x =
[[139 118 126 125 126 129 135 136 132 130 116]
 [ 99 115 135 126 120 135 146 109 128 116 133]
 [116 137 123 126 130 120 125 124 126 116 118]
 [123 127 127 126 131 130 127 124 127 122 124]
 [146 134 125 126 124 135 133 126 126 125 128]
 [133 131 130 128 127 120 139 134 122 131 130]
 [112 125 125 127 129 121 138 132 129 131 123]
 [111 129 130 129 129 130 119 127 128 109 123]
 [136 139 132 127 127 139 132 137 129 136 108]
 [147 133 124 127 127 114 107 134 129 126 128]
 [154 134 128 132 128 116 112 135 129 128 126]]
The centre entry?
A: 120
The 3rd entry on the diagonal from the top-right corner -> 126
The entry just left of the centre entry?
A: 127
The entry in the bottom-left corner?
A: 154
The fourth entry from the end, reading row by row is 135
The last entry, reading row by row?
A: 126
The entry directly above the largest entry?
A: 147
The fourth entry, reading row by row?
A: 125
The top-left entry?
A: 139
The entry directly below the smallest entry: 116
The entry just right of the smallest entry: 115
The 5th entry, reading row by row -> 126
The smallest entry in the last column is 108
The last entry in the row that holds the smallest entry?
A: 133
The third entry in reading order?
A: 126
The minimum?
A: 99
The smallest entry in the last row -> 112
The second smallest entry?
A: 107
The first entry on the diagonal from the top-right corner -> 116
The 2nd-last entry, reading row by row?
A: 128
The 2nd entry in reading order is 118
The 3rd entry on the main diagonal -> 123
The 2nd entry on the diagonal from the top-right corner?
A: 116
The entry just right of the centre entry is 139
The entry just right of the largest entry is 134

Read these off the grid that follows.
1) What is the entry just right of the smallest entry?
2) What is the first entry of the largest entry's row?
3) What is the smallest entry in the last column?
4) What is the entry just left of the largest entry?
5) What is the entry just left of 140?
6) What is the entry just left of 120?
7) What is the minimum?
8) What is the entry in the bottom-right corner?
[[142 116 142 110 154 146 130 137 129 145 109]
 [135 107 138 116 128 138 109 153 143 150 117]
 [138 150 138 136 141 140 151 105 106  99 115]
 [113 136 111 139 113 106 132 120 130 112 151]]
1) 115
2) 142
3) 109
4) 110
5) 141
6) 132
7) 99
8) 151

m =
[[128 127 124 128 129 126 131 129 128 124 131 131]
 [127 130 131 129 128 129 130 130 124 126 125 130]
 [119 146 115 114 117 141 101 129 123 140 121 132]
 [127 133 128 133 126 123 121 156 125 132 119 146]
 [122 126 123 129 124 121 129 130 130 126 128 131]
 [128 124 129 125 125 125 129 131 132 124 133 127]
 [120 125 121 132 127 114 125 119 125 124 131 120]
 [134 152 138 132 120 115 117 104 124 120 132 136]
 [122 129 130 129 133 133 123 130 122 129 130 134]]
Which number is the second entry from the end, reading row by row?
Answer: 130
The bottom entry of the column that holds the smallest entry is 123
The fifth entry in reading order: 129
Which number is the last entry, reading row by row?
Answer: 134
The entry just left of the smallest entry: 141
The first entry in the row that holds the smallest entry -> 119
The minimum -> 101
Which number is the second smallest entry?
Answer: 104
The fourth-last entry, reading row by row: 122
Which number is the smallest entry in the last column?
Answer: 120
Which number is the second entry on the diagonal from the top-right corner?
Answer: 125
Which number is the entry directly above 138?
Answer: 121
The entry directly below the largest entry is 130
Which number is the bottom-left entry?
Answer: 122
The first entry, reading row by row -> 128
Which number is the 3rd entry, reading row by row?
Answer: 124
Which number is the third entry on the diagonal from the top-right corner?
Answer: 140
Which number is the top entry of the column that holds the largest entry?
Answer: 129
The 2nd entry on the main diagonal is 130
The entry just right of the smallest entry -> 129
The maximum -> 156
Which number is the entry just right of the largest entry?
Answer: 125
Which number is the third entry on the main diagonal?
Answer: 115
Which number is the entry in the top-right corner?
Answer: 131
The third-last entry, reading row by row: 129
The entry directly below 152: 129

[[109 133 116 129 138 128 126 130]
 [132 137 124 136 134 137 121 123]
 [129 119 127 134 132 134 141 125]
 [108 124 127 116 129 113 136 144]
 [151 143 136 132 124 134 115 127]
 [120 135 118 134 138 134 123 125]
 [131 118 139 118 121 117 143 140]
 [108 117 112 138 143 137 143 121]]
Counting starts at 0.
The entry in row 2 and column 2?
Answer: 127
The entry at row 0, column 0?
Answer: 109
The entry directly below 139: 112
The entry in the bottom-left corner is 108
The entry in the top-right corner?
Answer: 130
The entry directly above the largest entry is 108
The entry in row 1 and column 2: 124
The entry at row 2, column 1?
Answer: 119
The entry at row 1, column 1 -> 137
The entry just right of the largest entry is 143
The entry just right of 131: 118
The entry at row 0, column 1: 133
The entry directly below 140 -> 121
The entry in row 2 and column 0?
Answer: 129
The entry at row 0, column 2?
Answer: 116

[[147 125 137 112 144 120 131]
 [122 136 108 122 135 145 115]
 [119 123 116 122 136 140 139]
 [138 140 131 135 117 122 106]
 [122 117 143 140 124 118 146]
 [118 108 133 117 135 125 143]
 [127 124 143 134 122 112 138]
 [111 132 121 143 112 137 124]
 [122 139 129 138 109 128 112]]
Counting starts at 0.
The entry in the bottom-right corner: 112
The entry at row 0, column 0 -> 147
The entry at row 2, column 0 is 119
The entry in the bottom-left corner?
Answer: 122
The entry just left of 146?
Answer: 118
The entry in row 2 and column 2 is 116
The entry just right of 147?
Answer: 125
The entry just left of 115 -> 145
The entry in row 1 and column 1 -> 136
The smallest entry is 106
The entry in the top-right corner?
Answer: 131
The entry directly above the centre entry?
Answer: 135
The entry at row 2, column 1?
Answer: 123
The entry in row 1 and column 0?
Answer: 122
The entry just left of 133 is 108
The entry just right of the centre entry?
Answer: 124

[137 116 113 126 152 103 112 115 102 124]
Which number is the third smallest entry? 112
The first entry from the right -> 124
